[126 146 119 154 141] 154, 119

[157 113 104 101 108] 157, 101

[137 149 148 148 103 150 134] 150, 103

[[108 136 118 119 115]
 [119 130 115 148 125]
 [121 128 137 122 105]] 148, 105

[100 128 101 143] 143, 100

[ 98 149 153 105 132 110 136] 153, 98

[141 121 100 132] 141, 100

[[130 127 149 124 128 136 125]
 [127 126 112 133 128 122 130]
 [122 123 135 123 121 128 123]] 149, 112

[110 116 137 127 154 136 134] 154, 110
---
[[138 143 125 101 133 135 133]
 [132 145 119 117 112 151 141]] → 101

[[129 128 128 128 128 131 128]
 [101 128 128 128 128 132 128]
 [127 128 128 128 128 130 128]] → 101

[146 143 117 125 130 106] → 106

[102 101 152 131 123 126 153] → 101

[[129 127 112 126 154 121 113]
 [128 128 125 128 133 127 125]
 [128 128 126 128 131 127 127]] → 112

[109 151 106 109] → 106

[127 104 136 132] → 104

[146 151 124 110] → 110

[[146 129 121 132]
 [107 123 149  99]
 [142 131 121 145]] → 99

[150 125 142 124 119 133] → 119
---
[[130 126 122 116 134 138 120 117 128 115 134 140 114]
 [151 142 123 107 149 124 121 150 104 134 106 142 109]
 [142 132 134 108 145 146 115 117 134 103 145 149 108]
 [114 118 117 144 107 127 124 108 148 121 134 115 137]
 [129 118 157 121 143 115 118 146 115 124 136 126 133]
 [126 119 155 119 140 117 120 143 117 121 135 125 131]
 [112 113 123 148 106 124 122 107 150 119 140 111 143]
 [137 128 129 109 145 147 116 116 130 108 144 151 108]
 [129 118 147 121 138 122 116 133 125 116 139 128 128]]	137

[[121 135 130 133 125 134 124 132 121]
 [122 130 126 127 129 136 124 132 127]
 [135 121 116 115 141 122 122 136 141]
 [141 120 149 146 105 119 154 101 113]
 [141 118 148 145 107 116 153 102 117]
 [119 138 129 132 127 136 121 134 122]
 [127 125 125 122 132 128 125 132 134]
 [136 121 135 135 122 125 136 117 125]
 [139 117 117 114 138 116 126 134 144]
 [138 116 125 122 132 116 133 125 137]
 [119 140 129 133 128 137 120 133 122]]	138

[[125 136 135 129 126 127 128 127 137 147 132 131 146 131 125 125]
 [134 136 133 130 132 126 125 125 130 137 126 132 134 134 131 132]
 [131 115 121 127 132 132 126 130 121 113 126 130 105 127 128 127]
 [142 123 129 138 124 132 130 127 125 121 128 135 120 135 138 130]
 [147 139 121 134 138 135 128 126 130 133 127 141 145 119 137 123]
 [142 125 134 132 136 133 129 131 127 122 129 140 113 135 134 134]
 [131 141 119 133 143 134 129 125 137 143 132 131 144 121 131 122]
 [125 122 128 129 136 129 132 129 125 128 133 130 123 133 132 129]
 [116 123 134 119 129 128 125 130 128 125 129 119 116 132 123 128]
 [157 141 146 143 119 140 124 133 133 145 127 146 145 143 138 140]]	116

[[136 115 136 130 134 118 131 122 143]
 [134 135 123 123 147 123 123 139 129]
 [130 137 129 115 149 109 129 147 131]
 [119 122 130 134 108 143 132 118 128]
 [130 122 138 126 127 113 134 127 137]
 [138 131 101 116 149 138 108 144 111]
 [129 118 135 139 112 131 132 111 130]]	138

[[130 124 121 130 130 139 134 122 136 121 124 136 123]
 [136 136 132 120 123 130 132 127 137 126 133 122 138]
 [118 120 129 128 135 130 137 130 127 133 126 132 131]
 [137 133 136 131 122 113 144 123 147 122 118 129 134]
 [126 128 126 125 127 121 127 126 122 132 125 131 132]
 [136 130 128 146 129 138 132 129 109 132 121 127 138]
 [123 131 131 129 123 125 134 131 125 132 134 132 131]
 [129 121 138 135 121 131 129 135 128 139 131 125 124]
 [125 130 129 114 127 110 134 118 153 135 109 116 109]
 [128 126 132 124 128 129 125 124 127 124 123 131 132]
 [124 130 119 125 132 123 121 126 127 133 131 130 135]
 [135 130 131 126 119 125 127 134 127 126 123 122 126]]	124

[[137 113 140 122 135 144 112 139]
 [131 113 110 130 117 105 137 110]
 [120 142 138 123 138 142 115 137]
 [134 119 141 123 139 146 108 140]
 [119 143 137 126 140 142 110 136]
 [123 132 114 132 146 115 104 114]
 [137 104 122 125 112 119 140 122]
 [134 113 118 130 144 118 103 118]
 [117 143 134 121 109 134 150 133]
 [119 133 109 131 115 104 142 109]
 [114 145 112 129 119 109 140 112]
 [129 124 137 119 106 138 150 137]]	114

[[122 126 134 119 128 138]
 [129 111 137 134 136 142]
 [131 120 130 140 125 115]
 [115 112 132 132 138 151]
 [132 132 123 129 134 133]
 [128 135 126 121 128 131]
 [131 125 139 117 127 136]
 [144 131 149 106 116 122]
 [132 141 135 108 117 121]]	144
---
[155 115 120 122 136 133 132] out 122, 155
[114 135 129 122 103] out 129, 135
[131 128 141 104 156] out 141, 156
[136 152 103 157 154 108 146] out 157, 157
[149 156  99 121 146] out 99, 156
[154 130 128 123 128] out 128, 154
---
128,106,124,142,115
123,108,111,143,130
130,105,126,147,116
ans = 115

133,156,134,124,142
132,109,127,142,102
133,118,114,110,117
ans = 142

127,128,131,129,127
132,135,151,140,125
128,129,127,129,129
ans = 127

135,112,132,144,134
138,115,139,144,119
134,147,130,110,149
ans = 134

114,110,134,137,100
144,121,111,99,124
136,127,144,122,142
ans = 100

130,149,147,124,114
146,133,150,126,116
105,139,132,112,121
ans = 114
---
147	130	130	108	153
138	109	104	116	121
110	114	146	135	122
: 109

128	129	128	129	128	125
128	129	127	126	104	134
128	129	128	127	139	124
: 125

124	133	120	123	131	147	114
121	137	119	126	141	152	111
: 119

147	125	107	130	119	119
112	130	137	133	140	133
134	136	136	150	158	105
: 112

131	107	144	101	109	120	125
115	107	137	128	127	157	120
127	149	105	150	129	99	150
: 105

108	121	128	115
150	134	124	145
132	120	112	143
: 115

156	154	107	123	135	116	124
126	142	135	129	117	115	131
121	131	146	138	108	129	141
: 115

123	125	114	155	136	135: 125

131	100	128	114: 128
---
[[124 138 127 121 106 139]
 [135 127 143 117 140 138]
 [129 111 131 124 119 150]] gives 143

[[125 137 102 107 133]
 [118 130 116 121 121]
 [138 124 118 120 133]] gives 116

[[130 121 143 109 133 130 127]
 [122 118 150 112 135 138 123]
 [146 144 115 122 121 109 136]] gives 150

[[122 127 131 129 128 127 129]
 [152 122 134 114 128 122 136]
 [131 127 132 122 130 129 118]] gives 134

[[133 121 139 120]
 [123 119 136 118]
 [156 135 103 137]] gives 136

[[103 120 138 131 127]
 [115 125 127 127 132]
 [118 134 130 128 142]] gives 127

[[136 140 118 125]
 [112 130 140 140]
 [117 106 142 138]] gives 140

[[118 125 146 106 108 136]
 [130 136 140 146 130 136]
 [130 121 109 127 123 141]] gives 140

[[130 127 152 137]
 [126 128 103 132]
 [125 136 107 130]] gives 103
---
array([[130, 143, 128, 104, 129],
       [130, 146, 124, 102, 130]]) >> 128

array([127, 150, 102, 119]) >> 102

array([[120, 116, 133, 145, 139, 136, 106],
       [138, 107, 126, 111, 121, 113, 148],
       [119, 116, 133, 148, 140, 138, 103]]) >> 133

array([139, 134, 154, 105, 144, 110, 113]) >> 154

array([[153, 136, 126, 136, 110],
       [118, 116, 135, 132, 116],
       [157, 144, 116, 128, 111]]) >> 126

array([127, 102, 157, 125, 121]) >> 157
